Here is a tiny trained network, its code and every weight. The questions are about switching its units off for an input and a target symbol, where a switched-off unit gives its printed mean instead of its output.

import numpy as np


def w(rows, s, z=0):
    codes = np.array(rows[::2]) - 128.0
    scale = np.full(codes.shape[1], s)
    scale[-1] = z or s
    return codes * scale


def f(y):
    return y / 2 * (1 + np.tanh(0.7978845608 * (y + 0.044715 * y**3)))


def softmax(a):
    e = np.exp(a - a.max(-1, keepdims=True))
    return e / e.sum(-1, keepdims=True)


def log_softmax(a):
    a = a - a.max(-1, keepdims=True)
    return a - np.log(np.exp(a).sum(-1, keepdims=True))


def net(x, mask):
    ids = ['ΓΘΞαβδεζηλμστφψω'.index(c) for c in x.split()]
    T = len(ids)
    res = E[ids] + P[:T]
    r = res
    for j in range(2):
        rows = slice(2 * j, 2 * j + 2)
        q, k, v = (r @ M[0][rows].T for M in (Q, K, V))
        z = softmax(np.where(np.tri(T) > 0, q @ k.T / 2**0.5, -1e9)) @ v
        o = O[0][rows]
        res = res + np.where(mask[j], z, o[:, -1]) @ o[:, :-1]
    y = f(res @ A[0][:, :-1].T + A[0][:, -1])
    res = res + np.where(mask[2:26], y, B[0][:, -1]) @ B[0][:, :-1]
    return log_softmax(res[-1] @ U[:, :-1].T + U[:, -1])


Q, K, V, O, A, B = {}, {}, {}, {}, {}, {}
E = w([
[162,203,61,155,97,105,83,80,95],'Γ',
[124,128,87,96,103,133,97,145,165],'Θ',
[117,91,93,113,119,125,89,163,164],'Ξ',
[112,158,122,41,55,156,156,129,125],'α',
[187,151,103,95,56,156,107,64,32],'β',
[96,190,122,123,165,125,49,138,66],'δ',
[144,103,191,230,100,120,67,154,111],'ε',
[86,80,70,105,127,93,131,194,149],'ζ',
[109,100,95,111,148,96,88,184,157],'η',
[81,140,126,75,76,108,164,147,105],'λ',
[120,97,75,141,77,141,183,155,147],'μ',
[105,177,122,143,217,166,8,130,136],'σ',
[110,97,107,143,72,174,134,134,171],'τ',
[251,167,166,73,95,99,69,115,169],'φ',
[65,139,126,101,59,137,173,121,144],'ψ',
[177,200,159,176,90,140,153,194,133],'ω',
],0.021)
P = w([
[2,157,218,187,252,158,200,35,212],'0',
[72,106,142,155,103,92,47,122,148],'1',
[85,109,133,133,88,103,53,116,126],'2',
[98,105,122,130,92,116,54,129,125],'3',
[108,109,122,113,84,127,71,137,121],'4',
[121,103,112,117,91,134,73,153,123],'5',
[131,101,105,116,91,139,75,166,120],'6',
[140,101,101,103,83,152,87,169,114],'7',
[147,100,102,102,85,165,94,179,121],'8',
[156,93,94,107,87,166,104,181,124],'9',
[161,89,90,101,85,173,115,189,119],'10',
[164,84,94,99,86,182,117,199,116],'11',
[170,74,87,109,100,183,118,204,125],'12',
],0.0077)
Q[0] = w([
[158,79,166,95,41,80,74,147,195],'head 0',
[250,143,205,160,157,134,140,100,90],'head 0',
[56,106,95,66,129,144,134,167,154],'head 1',
[167,185,74,153,208,157,178,85,81],'head 1',
],0.021)
K[0] = w([
[208,42,169,191,129,196,218,89,122],'head 0',
[173,148,73,187,6,197,94,180,109],'head 0',
[55,148,169,103,222,83,150,76,149],'head 1',
[106,188,78,95,104,111,53,156,135],'head 1',
],0.016)
V[0] = w([
[166,129,204,65,137,189,40,156,228],'head 0',
[82,14,254,105,116,200,121,204,80],'head 0',
[143,159,213,127,16,210,155,83,121],'head 1',
[113,56,47,146,83,163,99,20,222],'head 1',
],0.016)
O[0] = w([
[105,133,124,153,21,60,70,112,88,213],'head 0',
[59,126,208,103,143,121,107,6,171,2],'head 0',
[153,99,55,165,163,62,178,118,90,215],'head 1',
[87,109,184,65,196,31,63,147,61,198],'head 1',
],0.012,0.0071)
A[0] = w([
[63,116,104,102,117,108,154,187,79,173],'neuron 0',
[115,70,180,48,111,123,150,157,210,21],'neuron 1',
[94,101,113,141,68,111,151,173,194,4],'neuron 2',
[60,64,148,98,155,137,122,146,109,120],'neuron 3',
[88,88,74,98,118,166,194,166,130,221],'neuron 4',
[200,160,208,125,145,137,188,211,190,45],'neuron 5',
[90,131,118,124,105,127,138,79,232,85],'neuron 6',
[168,85,234,74,69,106,166,161,121,174],'neuron 7',
[111,190,119,199,152,81,74,43,116,53],'neuron 8',
[161,157,206,157,82,37,202,221,234,111],'neuron 9',
[231,147,238,203,142,124,149,99,142,85],'neuron 10',
[189,136,153,174,123,136,97,66,58,42],'neuron 11',
[165,101,194,92,116,142,139,150,234,140],'neuron 12',
[251,174,196,127,87,110,123,198,193,99],'neuron 13',
[189,162,140,97,186,145,164,78,203,86],'neuron 14',
[136,184,169,141,226,152,74,116,167,100],'neuron 15',
[160,103,157,109,134,89,74,69,180,108],'neuron 16',
[154,184,142,105,156,171,85,106,114,110],'neuron 17',
[188,2,150,88,97,92,108,154,197,129],'neuron 18',
[201,225,133,212,169,128,108,98,104,93],'neuron 19',
[111,158,129,149,148,67,146,64,207,206],'neuron 20',
[178,84,194,108,173,90,212,134,184,81],'neuron 21',
[165,193,99,125,154,74,174,102,152,185],'neuron 22',
[62,159,151,184,109,175,115,159,161,93],'neuron 23',
],0.0095,0.0044)
B[0] = w([
[166,129,156,156,143,168,138,68,144,254],'neuron 0',
[154,54,112,179,94,139,186,135,127,143],'neuron 1',
[173,133,151,71,153,154,184,80,157,169],'neuron 2',
[102,156,112,122,98,187,154,173,87,167],'neuron 3',
[98,110,142,147,132,74,82,158,186,224],'neuron 4',
[132,153,120,144,158,150,105,9,117,183],'neuron 5',
[78,155,72,130,93,174,131,161,132,173],'neuron 6',
[123,126,100,164,172,120,111,129,207,163],'neuron 7',
[79,144,100,172,148,162,182,124,174,200],'neuron 8',
[85,158,167,65,114,141,131,156,52,173],'neuron 9',
[182,116,146,205,154,91,99,136,91,146],'neuron 10',
[140,130,120,65,217,185,143,158,139,166],'neuron 11',
[64,184,107,141,137,96,116,147,60,148],'neuron 12',
[111,102,116,121,134,96,194,156,123,206],'neuron 13',
[74,73,201,159,224,109,155,162,124,141],'neuron 14',
[111,136,93,162,142,134,157,93,193,142],'neuron 15',
[191,96,168,105,72,145,155,122,118,179],'neuron 16',
[150,138,85,172,147,129,122,133,75,142],'neuron 17',
[97,174,154,124,113,126,134,94,131,176],'neuron 18',
[69,115,187,77,94,154,77,117,144,165],'neuron 19',
[155,108,152,87,93,92,69,145,96,172],'neuron 20',
[205,121,56,85,173,175,104,142,137,144],'neuron 21',
[120,159,119,153,65,133,84,147,123,173],'neuron 22',
[197,115,153,84,153,65,110,133,74,173],'neuron 23',
],0.014,0.019)
U = w([
[95,254,118,136,135,164,49,84,151,252],'Γ',
[150,87,92,70,124,141,65,115,36,173],'Θ',
[160,125,157,135,89,111,135,206,64,80],'Ξ',
[176,125,113,156,105,115,115,168,119,50],'α',
[105,136,104,138,111,65,117,89,112,130],'β',
[98,111,154,100,141,119,135,89,67,102],'δ',
[91,108,129,104,135,103,107,149,136,156],'ε',
[150,141,123,108,129,185,133,136,132,74],'ζ',
[168,160,106,130,101,142,143,98,99,59],'η',
[160,167,163,156,152,98,164,149,122,176],'λ',
[139,179,109,128,102,133,122,134,166,86],'μ',
[111,107,95,95,96,142,110,101,106,57],'σ',
[120,159,110,164,114,150,139,140,99,9],'τ',
[161,106,166,171,105,161,114,125,132,149],'φ',
[142,149,149,80,121,99,115,106,159,211],'ψ',
[107,188,112,84,124,112,152,132,123,123],'ω',
],0.0081,0.0034)

Each question gives the input, a string of symbols that net reads in full, and the target symbol t.
The units are the heads (2 rows each of Q, K, V and O) and the neurons (one row each of A and B). Each row of codes is followed by its name. A weight is (code - 128) times the scale printed after its matrix; where a second scale follows, it is the last column's (O, A, B and U).
mask holds one flag per unit, heads first, then neurons. A switched-off unit (its flag False) gives its mean, the last column of its rows in O or B, instead of its output. The means were averaged over made-up inputs and are rounded, as every weight is.
A unit's drop is (log p(t) with every unit on - log p(t) with that unit switched off) / (log p(t) with every unit on - log p(t) with every unit switched off).
The circuit of an input: a set's keep is (log p(t) with only the set's units on - log p(t) with every unit switched off) / (log p(t) with every unit on - log p(t) with every unit switched off). Starting from the 12 units with the biggest drops (on a tie, the unit counted first), units are removed one at a time, each time the one whose removal leaves the highest keep (on an exact tie, the one counted first), for as long as the keep stays at least 0.8.
circuit, biggest first: the units of the circuit, biggest drop first
most important unit: the unit with the biggest drop
k most important neurons: the k neurons with the biggest drops, biggest first
which heads matter: for each layer, one digit per head in row order, 1 if its drop is at least 0.15 and else 0, layers parted by /
input λ τ ε Γ Θ φ φ ψ μ ε τ Ξ, target ε: 2 most important neurons => [neuron 14; neuron 0]
input η Ξ λ τ Γ ω τ Γ φ τ, target Ξ: most important unit => head 1
input α Γ λ, target β: circuit, biggest first => [head 1; head 0]
input Θ λ ε α, target Γ: circuit, biggest first => [head 1; neuron 7; neuron 13]
input ψ η ε ζ, target Θ: 2 most important neurons => [neuron 21; neuron 8]
input μ τ τ α ε ψ ω δ ω Ξ Θ η α, target ζ: circuit, biggest first => [head 0; neuron 21]
input Γ η η δ μ τ β Γ λ, target λ: which heads matter => 10
input σ ε λ Γ Θ σ Γ Γ Γ Γ φ λ, target ψ: which heads matter => 11
input ψ α ζ δ ω σ ζ η Γ α φ σ α, target Θ: circuit, biggest first => [head 1; neuron 8]
input δ η σ φ, target ω: which heads matter => 10
input Γ η ψ β Θ Γ β Γ ζ μ Ξ φ, target λ: circuit, biggest first => [neuron 14; head 0]
input σ Γ ω ε λ, target ψ: which heads matter => 11
input τ σ λ η ω τ α, target δ: circuit, biggest first => [head 1; head 0]
input ψ η λ μ Θ Γ ε, target φ: most important unit => neuron 16
input δ φ Ξ ω δ, target Θ: 4 most important neurons => [neuron 23; neuron 8; neuron 0; neuron 4]
input φ Γ Θ τ ζ ε Θ Ξ Γ σ λ Γ, target Ξ: circuit, biggest first => [head 0; neuron 5]
input β ω σ σ, target Θ: 2 most important neurons => [neuron 23; neuron 4]
input δ φ λ, target ω: which heads matter => 01
input Γ Γ ω, target Ξ: circuit, biggest first => [neuron 9; neuron 8]
input ζ σ σ Γ μ λ Θ σ μ δ Γ η λ, target τ: most important unit => neuron 1
input ε ε ψ Θ Ξ Γ α, target σ: which heads matter => 10
input Ξ λ ω σ α Θ η λ, target φ: 3 most important neurons => [neuron 1; neuron 7; neuron 16]
input ζ φ λ ε φ δ ψ, target τ: 3 most important neurons => [neuron 1; neuron 12; neuron 15]
input η δ λ β ψ σ τ ψ Γ Θ σ η, target Ξ: 2 most important neurons => [neuron 1; neuron 23]
input Ξ ω Θ, target φ: 2 most important neurons => [neuron 16; neuron 1]
input ψ ψ ω β λ λ ζ λ Γ ψ τ, target Θ: 2 most important neurons => [neuron 21; neuron 8]
input Ξ δ δ λ τ, target φ: 2 most important neurons => [neuron 1; neuron 16]
input η η ψ ζ β φ α Θ Γ Γ α Ξ φ, target Θ: most important neuron => [neuron 21]
